Below are the code and all the weights of a small trained network. Each question names an input and a target symbol and asks about switching units off, where a switched-off unit gives its printed mean instead of its output.

import numpy as np


def w(rows, s, z=0):
    codes = np.array(rows[::2]) - 128.0
    scale = np.full(codes.shape[1], s)
    scale[-1] = z or s
    return codes * scale


def norm(h):
    return h / np.sqrt((h * h).mean(-1, keepdims=True) + 1e-5)


def f(y):
    return y / 2 * (1 + np.tanh(0.7978845608 * (y + 0.044715 * y**3)))


def softmax(a):
    e = np.exp(a - a.max(-1, keepdims=True))
    return e / e.sum(-1, keepdims=True)


def log_softmax(a):
    a = a - a.max(-1, keepdims=True)
    return a - np.log(np.exp(a).sum(-1, keepdims=True))


def net(x, mask):
    ids = ['αβγδεηθλμξστφψω'.index(c) for c in x.split()]
    T = len(ids)
    res = E[ids] + P[:T]
    u = 0
    for l in range(2):
        q, k, v = (norm(res) @ M[l].T for M in (Q, K, V))
        z = softmax(np.where(np.tri(T) > 0, q @ k.T / 3**0.5, -1e9)) @ v
        res = res + np.where(mask[u], z, O[l][:, -1]) @ O[l][:, :-1]
        u += 1
        y = f(norm(res) @ A[l][:, :-1].T + A[l][:, -1])
        res = res + np.where(mask[u : u + 8], y, B[l][:, -1]) @ B[l][:, :-1]
        u += 8
    return log_softmax(norm(res)[-1] @ U[:, :-1].T + U[:, -1])


Q, K, V, O, A, B = {}, {}, {}, {}, {}, {}
E = w([
[148,149,87,85],'α',
[137,165,104,103],'β',
[146,175,91,78],'γ',
[1,101,191,143],'δ',
[121,147,95,107],'ε',
[186,170,83,78],'η',
[55,68,195,154],'θ',
[128,148,92,102],'λ',
[172,146,116,106],'μ',
[104,137,108,122],'ξ',
[199,162,81,77],'σ',
[189,158,110,97],'τ',
[125,189,111,100],'φ',
[145,136,137,153],'ψ',
[192,81,97,155],'ω',
],0.0088)
P = w([
[114,71,213,95],'0',
[98,127,87,97],'1',
[109,237,84,176],'2',
[120,119,164,120],'3',
[106,116,72,99],'4',
[120,248,112,161],'5',
[136,113,149,118],'6',
[117,106,58,115],'7',
[118,254,127,141],'8',
],0.0093)
Q[0] = w([
[16,175,22,192],'0.h1',
[2,194,11,193],'0.h1',
[59,10,205,203],'0.h1',
],0.0028)
K[0] = w([
[1,83,113,171],'0.h1',
[24,92,35,62],'0.h1',
[154,146,97,188],'0.h1',
],0.0049)
V[0] = w([
[5,158,145,68],'0.h1',
[186,233,160,135],'0.h1',
[122,222,185,172],'0.h1',
],0.0027)
O[0] = w([
[241,107,90,125,253],'0.h1',
[70,165,173,251,79],'0.h1',
[119,209,64,225,28],'0.h1',
],0.0022,0.00069)
A[0] = w([
[72,182,116,216,5],'0.n1',
[132,114,194,255,174],'0.n2',
[162,208,173,140,98],'0.n3',
[138,46,84,134,142],'0.n4',
[221,148,127,204,115],'0.n5',
[250,120,238,137,48],'0.n6',
[76,131,38,235,109],'0.n7',
[82,198,101,131,1],'0.n8',
],0.0064,0.0025)
B[0] = w([
[214,159,85,105,146],'0.n1',
[43,136,124,167,207],'0.n2',
[129,127,71,43,250],'0.n3',
[89,121,205,77,222],'0.n4',
[91,181,10,126,220],'0.n5',
[176,177,88,254,193],'0.n6',
[141,192,117,57,243],'0.n7',
[219,48,139,106,173],'0.n8',
],0.0052,0.0011)
Q[1] = w([
[164,210,144,133],'1.h1',
[209,134,249,133],'1.h1',
[160,191,165,198],'1.h1',
],0.011)
K[1] = w([
[143,111,25,139],'1.h1',
[70,187,69,70],'1.h1',
[93,147,9,180],'1.h1',
],0.014)
V[1] = w([
[115,9,92,168],'1.h1',
[137,69,116,5],'1.h1',
[2,158,178,111],'1.h1',
],0.0074)
O[1] = w([
[126,190,2,212,93],'1.h1',
[42,75,50,129,243],'1.h1',
[33,194,197,106,110],'1.h1',
],0.0078,0.0011)
A[1] = w([
[84,151,140,63,81],'1.n1',
[89,175,90,191,89],'1.n2',
[178,114,151,254,32],'1.n3',
[111,69,180,163,110],'1.n4',
[53,108,222,168,254],'1.n5',
[208,208,141,202,143],'1.n6',
[149,190,105,56,164],'1.n7',
[127,211,149,222,5],'1.n8',
],0.0092,0.0042)
B[1] = w([
[111,152,168,111,165],'1.n1',
[185,153,110,173,153],'1.n2',
[2,100,116,61,140],'1.n3',
[131,155,135,155,134],'1.n4',
[197,145,96,128,230],'1.n5',
[50,102,110,174,212],'1.n6',
[164,104,168,151,253],'1.n7',
[218,95,62,138,127],'1.n8',
],0.01,0.005)
U = w([
[61,91,80,136,180],'α',
[109,114,173,81,153],'β',
[106,94,112,76,101],'γ',
[74,191,166,132,71],'δ',
[82,156,83,75,70],'ε',
[132,38,155,153,151],'η',
[105,251,110,101,43],'θ',
[86,117,135,130,176],'λ',
[191,89,120,115,68],'μ',
[98,180,103,75,124],'ξ',
[162,102,94,83,95],'σ',
[223,87,130,107,77],'τ',
[142,144,181,62,177],'φ',
[137,152,216,195,251],'ψ',
[172,156,8,200,103],'ω',
],0.011,0.0026)

Each question gives the input, a string of symbols that net reads in full, and the target symbol t.
The units are the heads (3 rows each of Q, K, V and O) and the neurons (one row each of A and B). Each row of codes is followed by its name. A weight is (code - 128) times the scale printed after its matrix; where a second scale follows, it is the last column's (O, A, B and U).
mask holds one flag per unit, layer by layer, with each layer's heads first. A switched-off unit (its flag False) gives its mean, the last column of its rows in O or B, instead of its output. The means were averaged over made-up inputs and are rounded, as every weight is.
A unit's drop is (log p(t) with every unit on - log p(t) with that unit switched off) / (log p(t) with every unit on - log p(t) with every unit switched off).
The circuit of an input: a set's keep is (log p(t) with only the set's units on - log p(t) with every unit switched off) / (log p(t) with every unit on - log p(t) with every unit switched off). Starting from the 12 units with the biggest drops (on a tie, the unit counted first), units are removed one at a time, each time the one whose removal leaves the highest keep (on an exact tie, the one counted first), for as long as the keep stays at least 0.8.
circuit, biggest first: the units of the circuit, biggest drop first
k most important neurons: the k neurons with the biggest drops, biggest first
k most important neurons of layer l: the k neurons of layer l with the biggest drops, biggest first
input τ σ θ μ μ, target τ: circuit, biggest first	(0.n6 1.h1)
input ψ τ τ σ θ δ θ μ τ, target τ: 2 most important neurons	(1.n7 0.n3)
input φ θ δ ω δ β ω τ η, target ω: most important neuron of layer 0	(0.n5)
input θ σ ψ ω φ, target θ: 2 most important neurons	(0.n5 0.n6)
input μ θ α θ φ ω ω τ γ, target ω: circuit, biggest first	(1.h1 0.n5)
input θ μ ω ε β, target θ: 2 most important neurons of layer 1	(1.n6 1.n2)
input θ φ ξ ω ε ε ω λ τ, target ω: circuit, biggest first	(0.n5 1.h1)
input θ μ θ α σ ψ, target ψ: 3 most important neurons	(1.n7 0.n6 1.n5)
input τ ψ θ ψ ω ε ω δ, target τ: 3 most important neurons of layer 0	(0.n6 0.n8 0.n3)
input μ δ γ τ, target η: 3 most important neurons	(0.n6 1.n6 0.n4)
input ξ ψ ω φ σ β θ, target ψ: 2 most important neurons of layer 0	(0.n2 0.n5)
input ω ω β δ λ, target ω: circuit, biggest first	(1.h1 0.n6)
input ψ ξ ω λ ω θ ω α, target ψ: 3 most important neurons	(0.n6 1.n7 0.n5)
input μ τ τ, target τ: circuit, biggest first	(1.h1)
input ω ω ψ ε ξ, target ω: circuit, biggest first	(1.h1 0.n6)
input γ τ φ ω μ ω θ, target ψ: 2 most important neurons	(1.n5 1.n4)
input τ α η γ ψ, target τ: circuit, biggest first	(0.n6 1.h1)
input ε ψ ω μ ω δ μ, target α: 3 most important neurons	(1.n6 0.n6 1.n3)
input ω ω ω ψ β ε, target ψ: 2 most important neurons	(0.n4 1.n7)
input ε ω τ ω ε θ ω ω ε, target ω: circuit, biggest first	(1.h1)
input θ μ ε ω, target α: 2 most important neurons	(0.n6 0.n5)
input μ τ ω θ ω ε η ω φ, target ω: 2 most important neurons	(0.n3 1.n7)
